Here is a tiny trained network, its code and every weight. The questions are about switching its units off for an input and a class, where a switched-off unit gives its printed mean instead of its output.

import numpy as np


def w(rows, s, z=0):
    codes = np.array(rows[::2]) - 128.0
    scale = np.full(codes.shape[1], s)
    scale[-1] = z or s
    return codes * scale


def norm(h):
    return h / np.sqrt((h * h).mean(-1, keepdims=True) + 1e-5)


def f(y):
    return np.maximum(y, 0)


def log_softmax(a):
    a = a - a.max(-1, keepdims=True)
    return a - np.log(np.exp(a).sum(-1, keepdims=True))


def net(x, mask):
    res = np.array(x, float).reshape(1, 4) / 4 @ E
    u = 0
    for l in range(3):
        y = f(norm(res) @ A[l][:, :-1].T + A[l][:, -1])
        res = res + np.where(mask[u : u + 4], y, B[l][:, -1]) @ B[l][:, :-1]
        u += 4
    return log_softmax(norm(res)[-1] @ U[:, :-1].T + U[:, -1])


A, B = {}, {}
E = w([
[154,97,178,153,149,124,218,141,60,154,144],'x0',
[121,198,37,116,141,148,153,178,114,115,23],'x1',
[233,135,125,180,103,71,162,156,39,71,166],'x2',
[111,191,37,218,104,85,131,177,177,2,112],'x3',
],0.0091)
A[0] = w([
[221,1,173,103,117,69,107,118,64,100,214,171],'0.n1',
[122,175,85,214,126,80,131,132,118,183,163,234],'0.n2',
[191,141,94,133,127,116,204,227,96,28,118,7],'0.n3',
[89,199,7,162,110,95,138,206,163,125,136,117],'0.n4',
],0.0076,0.002)
B[0] = w([
[249,106,171,168,112,84,63,138,201,158,191,255],'0.n1',
[168,134,54,39,150,165,147,88,115,95,87,175],'0.n2',
[131,102,73,185,156,109,165,67,135,78,89,219],'0.n3',
[138,198,92,169,96,153,62,152,89,117,134,222],'0.n4',
],0.011,0.01)
A[1] = w([
[192,78,254,78,55,39,109,205,88,121,211,138],'1.n1',
[43,222,128,56,67,85,109,158,198,96,115,115],'1.n2',
[177,100,114,200,85,102,200,168,23,9,79,6],'1.n3',
[207,211,157,129,52,98,89,166,127,195,96,18],'1.n4',
],0.0062,0.0019)
B[1] = w([
[129,108,173,185,61,79,87,78,212,249,160,255],'1.n1',
[115,110,145,108,88,162,165,126,103,134,155,184],'1.n2',
[93,175,67,167,161,36,204,165,124,95,120,224],'1.n3',
[88,130,133,117,79,119,155,138,155,166,211,187],'1.n4',
],0.013,0.0071)
A[2] = w([
[165,173,89,162,207,16,176,231,132,3,31,143],'2.n1',
[34,77,148,146,173,158,55,169,167,92,138,1],'2.n2',
[99,181,61,130,168,179,105,170,203,45,77,50],'2.n3',
[173,100,161,176,135,63,96,159,41,212,135,24],'2.n4',
],0.0076,0.0035)
B[2] = w([
[190,143,61,146,193,52,223,1,61,156,61,251],'2.n1',
[134,141,129,121,207,145,162,206,39,161,52,141],'2.n2',
[189,138,186,99,123,129,87,152,96,57,193,193],'2.n3',
[91,82,206,206,136,191,33,164,224,85,90,173],'2.n4',
],0.012,0.011)
U = w([
[202,202,7,169,195,35,199,40,59,80,58,110],'0',
[54,63,173,1,187,191,162,67,121,207,98,189],'1',
[81,221,77,112,63,212,71,200,67,59,170,1],'2',
[221,41,223,185,69,61,66,45,219,229,206,158],'3',
],0.0094,0.004)

Each question gives the input, the list of numbers given to net, and the class t.
The units are the neurons (one row each of A and B). Each row of codes is followed by its name. A weight is (code - 128) times the scale printed after its matrix; where a second scale follows, it is the last column's (A, B and U).
mask holds one flag per neuron, layer by layer. A switched-off neuron (its flag False) gives its mean, the last column of its row in B, instead of its output. The means were averaged over made-up inputs and are rounded, as every weight is.
A unit's drop is (log p(t) with every unit on - log p(t) with that unit switched off) / (log p(t) with every unit on - log p(t) with every unit switched off).
The circuit of an input: a set's keep is (log p(t) with only the set's units on - log p(t) with every unit switched off) / (log p(t) with every unit on - log p(t) with every unit switched off). Starting from all 12 units, units are removed one at a time, each time the one whose removal leaves the highest keep (on an exact tie, the one counted first), for as long as the keep stays at least 0.8.
units of the circuit, in order: the units of the circuit, biggest drop first
unit that matters most: the unit with the biggest drop
top k neurons: the k neurons with the biggest drops, biggest first
top k neurons in layer l: the k neurons of layer l with the biggest drops, biggest first
drop of u: that unit's drop, to one decimal
input [3,-3,-8,0], class 1: unit that matters most => 0.n1
input [-5,4,-1,-3], class 2: top 3 neurons => 2.n1, 0.n1, 1.n1
input [4,2,-4,-1], class 1: top 3 neurons => 0.n1, 1.n3, 2.n1
input [8,1,-8,4], class 2: top 4 neurons => 0.n3, 1.n3, 2.n1, 0.n1
input [-8,-2,-3,-7], class 1: units of the circuit, in order => 0.n1, 1.n1
input [-6,3,-1,-6], class 1: top 2 neurons => 0.n1, 1.n1
input [-8,-7,0,6], class 2: top 2 neurons => 0.n1, 2.n1
input [-6,-4,-5,4], class 2: top 3 neurons => 2.n1, 0.n1, 1.n1
input [1,-5,2,5], class 0: top 2 neurons => 0.n3, 0.n2
input [-7,0,-8,-1], class 1: top 2 neurons in layer 0 => 0.n4, 0.n1
input [-3,-5,-5,3], class 1: top 3 neurons in layer 0 => 0.n1, 0.n4, 0.n3
input [-8,5,-8,8], class 2: drop of 0.n3 => 0.1
input [-7,3,-3,-5], class 1: drop of 0.n1 => 0.5
input [1,0,-5,2], class 2: drop of 2.n1 => 0.5
input [-1,1,-6,-5], class 1: units of the circuit, in order => 0.n1
